Here is a tiny trained network, its code and every weight. The questions are about switching its units off for an input and a class, where a switched-off unit gives its printed mean instead of its output.

import numpy as np


def w(rows, s, z=0):
    codes = np.array(rows[::2]) - 128.0
    scale = np.full(codes.shape[1], s)
    scale[-1] = z or s
    return codes * scale


def norm(h):
    return h / np.sqrt((h * h).mean(-1, keepdims=True) + 1e-5)


def f(y):
    return np.maximum(y, 0)


def log_softmax(a):
    a = a - a.max(-1, keepdims=True)
    return a - np.log(np.exp(a).sum(-1, keepdims=True))


def net(x, mask):
    res = np.array(x, float).reshape(1, 6) / 4 @ E
    u = 0
    for l in range(4):
        y = f(norm(res) @ A[l][:, :-1].T + A[l][:, -1])
        res = res + np.where(mask[u : u + 3], y, B[l][:, -1]) @ B[l][:, :-1]
        u += 3
    return log_softmax(norm(res)[-1] @ U[:, :-1].T + U[:, -1])


A, B = {}, {}
E = w([
[121,147,105,114,151,137,111,163,124],'x0',
[150,254,101,146,136,38,182,68,79],'x1',
[29,124,201,41,147,183,69,101,99],'x2',
[91,128,113,128,174,105,104,154,125],'x3',
[144,122,155,149,122,121,129,95,134],'x4',
[161,115,162,133,45,87,29,226,125],'x5',
],0.0081)
A[0] = w([
[43,36,227,92,150,109,154,195,111,54],'0.n0',
[102,112,207,101,22,171,33,95,113,28],'0.n1',
[89,253,154,186,22,67,69,156,69,5],'0.n2',
],0.0057,0.0023)
B[0] = w([
[217,176,149,163,165,169,139,138,115,223],'0.n0',
[114,191,128,93,206,96,111,190,152,248],'0.n1',
[42,54,105,140,247,254,133,88,191,252],'0.n2',
],0.0097,0.004)
A[1] = w([
[194,2,39,229,77,65,61,208,185,82],'1.n0',
[124,148,180,191,96,63,55,221,136,166],'1.n1',
[93,97,20,252,145,148,160,129,221,250],'1.n2',
],0.0063,0.0012)
B[1] = w([
[71,69,101,86,79,150,107,6,170,232],'1.n0',
[129,136,139,79,1,62,140,78,100,180],'1.n1',
[195,131,132,199,133,179,164,206,229,254],'1.n2',
],0.0081,0.0078)
A[2] = w([
[93,254,92,157,149,106,151,85,78,5],'2.n0',
[201,95,121,95,151,86,219,162,188,12],'2.n1',
[72,200,193,165,92,67,219,130,93,26],'2.n2',
],0.0062,0.0022)
B[2] = w([
[97,33,14,29,65,23,234,190,157,232],'2.n0',
[116,255,103,222,171,110,152,120,179,252],'2.n1',
[169,139,82,95,97,113,145,184,99,177],'2.n2',
],0.0062,0.0027)
A[3] = w([
[2,121,66,49,52,88,138,54,88,141],'3.n0',
[84,123,173,68,213,146,158,79,170,25],'3.n1',
[102,106,109,72,153,15,165,203,192,252],'3.n2',
],0.0061,0.0031)
B[3] = w([
[51,17,71,200,55,57,56,64,116,214],'3.n0',
[104,47,167,90,203,115,76,62,20,218],'3.n1',
[178,142,194,130,2,123,145,101,30,253],'3.n2',
],0.0083,0.0047)
U = w([
[199,109,52,199,148,184,166,159,220,238],'0',
[72,17,62,92,42,69,86,50,122,185],'1',
[71,80,146,80,252,234,63,64,48,72],'2',
[177,174,207,67,89,110,22,217,78,1],'3',
[231,243,37,199,130,69,254,147,88,15],'4',
],0.0072,0.003)

Each question gives the input, the list of numbers given to net, and the class t.
The units are the neurons (one row each of A and B). Each row of codes is followed by its name. A weight is (code - 128) times the scale printed after its matrix; where a second scale follows, it is the last column's (A, B and U).
mask holds one flag per neuron, layer by layer. A switched-off neuron (its flag False) gives its mean, the last column of its row in B, instead of its output. The means were averaged over made-up inputs and are rounded, as every weight is.
A unit's drop is (log p(t) with every unit on - log p(t) with that unit switched off) / (log p(t) with every unit on - log p(t) with every unit switched off).
The circuit of an input: a set's keep is (log p(t) with only the set's units on - log p(t) with every unit switched off) / (log p(t) with every unit on - log p(t) with every unit switched off). Starting from all 12 units, units are removed one at a time, each time the one whose removal leaves the highest keep (on an exact tie, the one counted first), for as long as the keep stays at least 0.8.
circuit, biggest first: the units of the circuit, biggest drop first
unit that matters most: the unit with the biggest drop
top k neurons: the k neurons with the biggest drops, biggest first
top k neurons in layer l: the k neurons of layer l with the biggest drops, biggest first
input [-7,7,0,1,-7,3], class 0: circuit, biggest first : [0.n2, 1.n2]
input [4,3,2,5,-7,8], class 2: unit that matters most : 0.n2
input [7,8,3,-8,-6,-6], class 1: circuit, biggest first : [3.n0, 2.n0]
input [1,-1,7,-5,8,4], class 3: circuit, biggest first : [1.n0, 0.n1]
input [-4,6,-6,-4,-4,2], class 0: top 3 neurons : [0.n2, 1.n2, 0.n1]
input [8,-8,-2,1,0,3], class 1: top 2 neurons : [1.n0, 0.n2]
input [-5,6,8,-6,6,-4], class 1: top 3 neurons : [3.n0, 2.n0, 0.n2]
input [-5,5,0,6,2,4], class 0: top 2 neurons : [0.n2, 1.n2]
input [4,4,8,2,0,-3], class 1: circuit, biggest first : [3.n0, 0.n2]
input [3,2,2,7,-8,6], class 2: top 3 neurons : [0.n2, 2.n0, 1.n2]
input [-8,-4,2,3,-6,7], class 3: top 2 neurons : [0.n1, 0.n0]
input [6,6,1,-8,-8,-8], class 1: circuit, biggest first : [2.n0, 3.n0]
input [-4,5,4,-6,3,1], class 2: top 4 neurons : [0.n2, 1.n1, 3.n1, 1.n0]
input [2,-4,4,6,8,1], class 3: circuit, biggest first : [0.n2, 1.n0]
input [-5,-4,-4,3,-6,4], class 1: unit that matters most : 1.n0
input [7,2,2,-7,-8,-6], class 1: top 2 neurons : [1.n2, 0.n2]
input [2,-6,3,8,-3,2], class 3: top 2 neurons : [0.n2, 0.n0]
input [2,-8,7,-8,7,5], class 3: top 2 neurons in layer 1 : [1.n0, 1.n1]
input [-6,3,1,2,6,1], class 2: top 2 neurons : [0.n2, 3.n1]
input [4,7,2,1,-5,1], class 2: unit that matters most : 0.n2
input [3,2,4,-3,3,-5], class 1: top 4 neurons : [0.n2, 1.n2, 2.n0, 3.n0]
